Here is a tiny trained network, its code and every weight. The questions are about switching its units off for an input and a class, where a switched-off unit gives its printed mean instead of its output.

import numpy as np


def w(rows, s, z=0):
    codes = np.array(rows[::2]) - 128.0
    scale = np.full(codes.shape[1], s)
    scale[-1] = z or s
    return codes * scale


def f(y):
    return np.maximum(y, 0)


def log_softmax(a):
    a = a - a.max(-1, keepdims=True)
    return a - np.log(np.exp(a).sum(-1, keepdims=True))


def net(x, mask):
    res = np.array(x, float).reshape(1, 8) / 4 @ E
    y = f(res @ A[0][:, :-1].T + A[0][:, -1])
    res = res + np.where(mask, y, B[0][:, -1]) @ B[0][:, :-1]
    return log_softmax(res[-1] @ U[:, :-1].T + U[:, -1])


A, B = {}, {}
E = w([
[138,139,90,175,124,152,128,119,34,121,68,84],'x0',
[100,137,137,157,68,88,212,120,116,157,154,127],'x1',
[174,46,83,116,136,105,150,191,87,116,179,151],'x2',
[189,128,131,154,120,252,166,241,188,89,144,53],'x3',
[200,147,198,98,118,85,155,151,109,64,88,133],'x4',
[131,127,126,130,124,127,126,125,130,128,127,127],'x5',
[217,141,122,147,175,104,132,112,166,199,132,128],'x6',
[123,202,72,54,147,115,159,119,137,119,143,69],'x7',
],0.011)
A[0] = w([
[180,121,129,206,139,141,86,77,77,104,99,83,121],'N1',
[88,115,110,133,144,38,69,78,84,140,117,169,29],'N2',
[131,110,181,228,115,108,88,130,124,139,133,187,63],'N3',
[112,232,190,187,147,155,112,114,177,133,122,123,121],'N4',
[94,124,146,184,46,96,236,123,123,173,139,97,142],'N5',
[224,123,116,144,190,76,130,118,185,242,117,136,156],'N6',
[171,182,193,104,120,55,147,161,87,71,90,134,95],'N7',
[177,121,75,127,139,47,133,171,112,120,162,143,133],'N8',
[129,163,79,149,167,141,159,115,55,185,78,101,114],'N9',
[161,94,72,120,120,115,128,165,101,146,188,153,102],'N10',
[124,141,82,70,127,21,101,53,105,113,121,163,32],'N11',
[111,104,158,135,126,90,219,102,117,192,134,115,125],'N12',
[126,73,192,188,119,162,85,131,123,147,143,173,2],'N13',
[57,135,32,162,157,163,105,121,156,198,183,170,49],'N14',
[29,95,168,61,97,140,123,139,157,81,141,148,178],'N15',
[132,153,95,149,113,132,127,136,73,138,107,88,61],'N16',
[79,188,164,142,102,111,102,66,159,110,72,91,123],'N17',
[137,138,156,82,127,97,83,139,254,157,214,192,160],'N18',
[131,198,61,54,140,75,121,100,122,111,177,72,71],'N19',
[90,98,50,127,78,112,100,118,152,153,147,96,100],'N20',
[144,114,94,136,88,125,108,146,72,158,57,112,88],'N21',
[141,106,112,78,216,143,13,134,138,110,90,136,137],'N22',
[190,109,150,97,98,104,159,124,111,99,86,155,47],'N23',
[71,141,60,150,148,145,95,155,99,197,157,164,52],'N24',
[102,90,190,226,160,71,93,111,126,121,109,162,64],'N25',
[169,157,169,80,138,80,129,147,114,95,100,174,69],'N26',
[109,42,87,50,96,118,114,155,68,109,124,132,161],'N27',
],0.0099,0.0064)
B[0] = w([
[123,58,117,95,115,96,164,114,126,113,143,90,194],'N1',
[163,110,87,162,108,177,89,192,134,99,153,86,226],'N2',
[128,173,200,101,188,142,205,121,112,125,138,150,186],'N3',
[128,94,79,117,176,103,119,192,159,147,116,172,208],'N4',
[160,133,68,35,138,159,57,119,88,116,153,152,220],'N5',
[100,178,143,174,128,140,93,125,48,124,56,76,229],'N6',
[120,127,199,136,75,149,75,109,195,194,94,133,211],'N7',
[81,92,89,150,170,155,138,130,141,158,111,177,192],'N8',
[140,95,135,133,119,82,156,135,104,118,134,114,184],'N9',
[135,96,126,143,167,112,117,141,157,136,123,162,187],'N10',
[192,131,115,146,157,141,115,181,162,121,175,84,228],'N11',
[154,140,64,106,93,143,104,97,72,122,123,149,189],'N12',
[129,182,202,90,143,156,188,131,129,77,146,164,173],'N13',
[107,106,195,107,73,145,112,122,191,179,142,130,211],'N14',
[104,112,115,165,102,127,140,117,52,124,91,75,223],'N15',
[135,127,158,140,81,65,137,119,151,133,176,113,162],'N16',
[107,100,88,166,171,104,129,177,124,142,97,196,213],'N17',
[139,86,89,143,90,49,169,129,95,96,132,87,247],'N18',
[100,203,246,96,189,164,254,119,88,121,170,147,202],'N19',
[126,134,168,117,119,161,123,129,159,173,98,139,179],'N20',
[113,96,128,119,89,88,201,124,143,124,137,109,172],'N21',
[180,148,83,31,95,121,85,90,89,98,131,176,213],'N22',
[123,133,142,122,107,128,114,132,169,165,134,143,169],'N23',
[113,118,167,107,94,115,117,104,189,161,113,115,181],'N24',
[99,140,183,95,156,130,154,158,132,86,158,116,192],'N25',
[113,80,167,112,83,132,106,105,170,177,143,115,180],'N26',
[88,126,107,180,200,123,104,110,98,167,117,128,216],'N27',
],0.01,0.013)
U = w([
[204,128,105,150,139,201,116,246,168,88,198,46,117],'0',
[129,116,177,108,91,117,95,99,186,184,133,130,106],'1',
[133,172,180,99,198,133,193,126,103,101,179,148,111],'2',
[136,108,121,113,152,103,120,144,89,134,129,115,247],'3',
[146,82,112,124,106,10,166,109,110,102,156,99,97],'4',
[174,134,83,52,128,134,77,88,73,109,150,179,105],'5',
[115,95,96,150,228,84,118,164,127,167,106,190,90],'6',
[94,152,138,181,143,144,92,108,43,119,65,67,133],'7',
],0.011,0.013)

Each question gives the input, the list of numbers given to net, and the class t.
The units are the neurons (one row each of A and B). Each row of codes is followed by its name. A weight is (code - 128) times the scale printed after its matrix; where a second scale follows, it is the last column's (A, B and U).
mask holds one flag per neuron, in row order. A switched-off neuron (its flag False) gives its mean, the last column of its row in B, instead of its output. The means were averaged over made-up inputs and are rounded, as every weight is.
A unit's drop is (log p(t) with every unit on - log p(t) with that unit switched off) / (log p(t) with every unit on - log p(t) with every unit switched off).
The circuit of an input: a set's keep is (log p(t) with only the set's units on - log p(t) with every unit switched off) / (log p(t) with every unit on - log p(t) with every unit switched off). Starting from the 12 units with the biggest drops (on a tie, the unit counted first), units are removed one at a time, each time the one whose removal leaves the highest keep (on an exact tie, the one counted first), for as long as the keep stays at least 0.8.
circuit, biggest first: the units of the circuit, biggest drop first
unit that matters most: the unit with the biggest drop
top k neurons: the k neurons with the biggest drops, biggest first
drop when u is switched off: that unit's drop, to one decimal
input [3,-3,-3,-3,-5,-5,1,-7], class 2: top neuron => [N3]
input [6,-5,-2,-7,7,-4,5,-5], class 0: circuit, biggest first => [N2, N11]
input [1,2,-2,-2,8,6,-8,-1], class 1: top 4 neurons => [N7, N6, N26, N23]
input [4,-1,6,3,5,-3,-1,-4], class 6: circuit, biggest first => [N27, N8, N2]
input [-3,-3,0,5,3,-6,-7,5], class 7: top 2 neurons => [N15, N11]
input [-7,-5,8,3,3,8,2,3], class 3: top 2 neurons => [N18, N17]
input [6,8,7,-2,1,-4,0,7], class 5: top 2 neurons => [N5, N12]
input [1,-3,-6,-7,-6,6,-1,-7], class 0: top 3 neurons => [N2, N11, N19]
input [5,-8,-1,-3,7,-7,5,-5], class 5: top 4 neurons => [N22, N14, N24, N20]
input [5,-2,-5,3,-6,4,-3,-3], class 1: top 2 neurons => [N18, N14]
input [-6,-7,-6,-2,4,-1,1,-7], class 2: top 3 neurons => [N3, N13, N25]
input [-1,-8,4,3,8,1,1,-3], class 1: circuit, biggest first => [N7, N26]
input [8,8,0,0,2,-4,6,-2], class 4: top 3 neurons => [N9, N21, N1]
input [-5,1,0,5,-8,6,4,3], class 1: circuit, biggest first => [N14]
input [-8,-3,-2,-8,-6,-5,-3,6], class 0: top 2 neurons => [N11, N2]
input [-3,6,6,3,-1,4,-1,-8], class 2: top 2 neurons => [N13, N3]
input [2,-6,7,-1,-2,5,-2,3], class 6: drop when N27 is switched off => 1.0
input [-8,7,-1,-5,-2,0,-2,8], class 2: drop when N20 is switched off => 0.1
input [-3,-5,-3,3,-7,-2,3,-6], class 1: drop when N14 is switched off => 1.5
input [-4,7,0,5,4,-4,-1,4], class 5: unit that matters most => N5
